Below are the code and all the weights of a small trained network. Each question names an input and a target symbol and asks about switching units off, where a switched-off unit gives its printed mean instead of its output.

import numpy as np


def w(rows, s, z=0):
    codes = np.array(rows[::2]) - 128.0
    scale = np.full(codes.shape[1], s)
    scale[-1] = z or s
    return codes * scale


def f(y):
    return y / 2 * (1 + np.tanh(0.7978845608 * (y + 0.044715 * y**3)))


def softmax(a):
    e = np.exp(a - a.max(-1, keepdims=True))
    return e / e.sum(-1, keepdims=True)


def log_softmax(a):
    a = a - a.max(-1, keepdims=True)
    return a - np.log(np.exp(a).sum(-1, keepdims=True))


def net(x, mask):
    ids = ['ΔΛΞΠγημσψω'.index(c) for c in x.split()]
    T = len(ids)
    res = E[ids] + P[:T]
    r = res
    for j in range(3):
        rows = slice(2 * j, 2 * j + 2)
        q, k, v = (r @ M[0][rows].T for M in (Q, K, V))
        z = softmax(np.where(np.tri(T) > 0, q @ k.T / 2**0.5, -1e9)) @ v
        o = O[0][rows]
        res = res + np.where(mask[j], z, o[:, -1]) @ o[:, :-1]
    y = f(res @ A[0][:, :-1].T + A[0][:, -1])
    res = res + np.where(mask[3:27], y, B[0][:, -1]) @ B[0][:, :-1]
    return log_softmax(res[-1] @ U[:, :-1].T + U[:, -1])


Q, K, V, O, A, B = {}, {}, {}, {}, {}, {}
E = w([
[57,104,83],'Δ',
[30,77,118],'Λ',
[163,116,167],'Ξ',
[59,163,77],'Π',
[115,129,52],'γ',
[70,139,132],'η',
[105,70,141],'μ',
[153,96,88],'σ',
[40,40,93],'ψ',
[77,254,149],'ω',
],0.019)
P = w([
[100,183,63],'0',
[166,100,124],'1',
[15,81,173],'2',
[119,192,41],'3',
[168,88,113],'4',
[49,116,220],'5',
[124,182,47],'6',
[167,83,107],'7',
[91,167,255],'8',
[123,169,39],'9',
[167,84,108],'10',
[95,153,232],'11',
],0.016)
Q[0] = w([
[64,96,137],'head 1',
[152,212,46],'head 1',
[150,169,212],'head 2',
[107,98,226],'head 2',
[87,8,127],'head 3',
[194,171,113],'head 3',
],0.013)
K[0] = w([
[123,120,149],'head 1',
[58,228,174],'head 1',
[126,171,121],'head 2',
[120,145,174],'head 2',
[165,150,8],'head 3',
[151,149,194],'head 3',
],0.017)
V[0] = w([
[101,113,46],'head 1',
[88,186,139],'head 1',
[241,58,20],'head 2',
[222,3,126],'head 2',
[108,35,171],'head 3',
[36,226,186],'head 3',
],0.0066)
O[0] = w([
[135,64,2,253],'head 1',
[127,185,89,161],'head 1',
[190,176,93,119],'head 2',
[105,16,28,68],'head 2',
[100,83,115,33],'head 3',
[110,118,177,185],'head 3',
],0.0075,0.004)
A[0] = w([
[152,121,107,123],'neuron 1',
[141,128,195,133],'neuron 2',
[96,160,107,127],'neuron 3',
[152,152,119,163],'neuron 4',
[137,100,168,247],'neuron 5',
[175,205,81,143],'neuron 6',
[82,145,153,149],'neuron 7',
[167,68,86,93],'neuron 8',
[127,77,91,114],'neuron 9',
[155,187,95,117],'neuron 10',
[100,129,116,123],'neuron 11',
[154,134,72,130],'neuron 12',
[223,131,134,149],'neuron 13',
[127,112,172,219],'neuron 14',
[253,75,151,91],'neuron 15',
[113,137,92,141],'neuron 16',
[97,155,119,89],'neuron 17',
[128,36,189,118],'neuron 18',
[143,173,80,88],'neuron 19',
[124,87,181,155],'neuron 20',
[147,98,81,129],'neuron 21',
[166,65,139,63],'neuron 22',
[81,105,132,166],'neuron 23',
[169,116,153,158],'neuron 24',
],0.019,0.014)
B[0] = w([
[132,181,98,165],'neuron 1',
[91,54,29,177],'neuron 2',
[122,120,147,186],'neuron 3',
[128,208,111,167],'neuron 4',
[172,144,153,210],'neuron 5',
[64,94,135,249],'neuron 6',
[162,131,103,204],'neuron 7',
[96,7,115,211],'neuron 8',
[118,151,187,212],'neuron 9',
[109,112,164,200],'neuron 10',
[168,90,167,159],'neuron 11',
[179,151,110,244],'neuron 12',
[134,38,55,161],'neuron 13',
[163,189,218,202],'neuron 14',
[17,255,143,157],'neuron 15',
[170,152,151,209],'neuron 16',
[118,61,85,149],'neuron 17',
[91,172,103,196],'neuron 18',
[124,103,106,206],'neuron 19',
[147,95,92,190],'neuron 20',
[186,186,174,231],'neuron 21',
[42,50,74,140],'neuron 22',
[163,94,143,209],'neuron 23',
[71,69,139,134],'neuron 24',
],0.0091,0.014)
U = w([
[241,120,166,189],'Δ',
[151,101,221,189],'Λ',
[79,185,123,159],'Ξ',
[159,248,94,161],'Π',
[215,135,39,104],'γ',
[227,253,183,196],'η',
[69,95,168,76],'μ',
[93,76,79,39],'σ',
[132,41,132,2],'ψ',
[114,224,171,138],'ω',
],0.012,0.007)

Each question gives the input, a string of symbols that net reads in full, and the target symbol t.
The units are the heads (2 rows each of Q, K, V and O) and the neurons (one row each of A and B). Each row of codes is followed by its name. A weight is (code - 128) times the scale printed after its matrix; where a second scale follows, it is the last column's (O, A, B and U).
mask holds one flag per unit, heads first, then neurons. A switched-off unit (its flag False) gives its mean, the last column of its rows in O or B, instead of its output. The means were averaged over made-up inputs and are rounded, as every weight is.
A unit's drop is (log p(t) with every unit on - log p(t) with that unit switched off) / (log p(t) with every unit on - log p(t) with every unit switched off).
The circuit of an input: a set's keep is (log p(t) with only the set's units on - log p(t) with every unit switched off) / (log p(t) with every unit on - log p(t) with every unit switched off). Starting from the 12 units with the biggest drops (on a tie, the unit counted first), units are removed one at a time, each time the one whose removal leaves the highest keep (on an exact tie, the one counted first), for as long as the keep stays at least 0.8.
units of the circuit, in order: the units of the circuit, biggest drop first
most important unit: the unit with the biggest drop
k most important neurons: the k neurons with the biggest drops, biggest first
heads that matter: for each layer, one digit per head in row order, 1 if its drop is at least 0.15 and else 0, layers parted by /
input σ γ ω ω σ ω ω Δ γ ω Π, target Π: units of the circuit, in order -> (head 1; neuron 8; head 2)
input ψ Π μ σ σ σ Ξ, target γ: most important unit -> head 2
input σ γ Δ Δ μ γ ψ ω ω γ, target Ξ: heads that matter -> 100
input γ γ ω γ, target Ξ: units of the circuit, in order -> (neuron 6; head 1)
input γ η Δ μ Π Δ Ξ γ μ, target Δ: units of the circuit, in order -> (neuron 6; neuron 20)
input ω σ ω Ξ σ, target σ: 4 most important neurons -> (neuron 8; neuron 13; neuron 15; neuron 22)
input μ Π γ η σ γ ω Π ω, target Δ: heads that matter -> 011
input σ Λ η Ξ γ ψ μ Ξ γ μ, target η: units of the circuit, in order -> (neuron 2; neuron 13)
input ψ μ Δ ω Ξ σ γ γ Ξ ψ σ, target σ: units of the circuit, in order -> (neuron 8; neuron 15; head 2)
input μ σ σ γ γ σ, target η: heads that matter -> 001
input γ σ γ Δ γ ψ Δ η Π, target Λ: heads that matter -> 011
input ω Δ γ η γ ω σ η, target η: heads that matter -> 000
input γ γ η Ξ σ γ ψ ω, target ω: units of the circuit, in order -> (neuron 12; head 1; neuron 6)
input σ Ξ σ γ γ Ξ η Δ μ η Π μ, target Δ: 2 most important neurons -> (neuron 14; neuron 6)
input γ γ Λ, target Λ: most important unit -> neuron 14
input μ η Δ σ μ σ μ Δ γ ω, target Ξ: 2 most important neurons -> (neuron 6; neuron 8)
input Λ μ σ Δ Δ, target Δ: heads that matter -> 010
input ω Π Δ Λ Π ψ μ Ξ, target Ξ: units of the circuit, in order -> (neuron 15; neuron 13)
input σ γ Π σ γ Λ γ μ, target μ: heads that matter -> 100
input γ γ μ ψ ψ γ Λ, target Δ: heads that matter -> 010
input γ η ψ Λ, target Δ: most important unit -> neuron 6
input γ γ ψ, target Λ: units of the circuit, in order -> (neuron 23; neuron 14; neuron 2)
input Π Δ ω ω μ Ξ μ, target η: 2 most important neurons -> (neuron 8; neuron 2)
input ψ σ γ, target Λ: 2 most important neurons -> (neuron 12; neuron 9)
input μ σ Λ, target Λ: units of the circuit, in order -> (neuron 14; neuron 23)
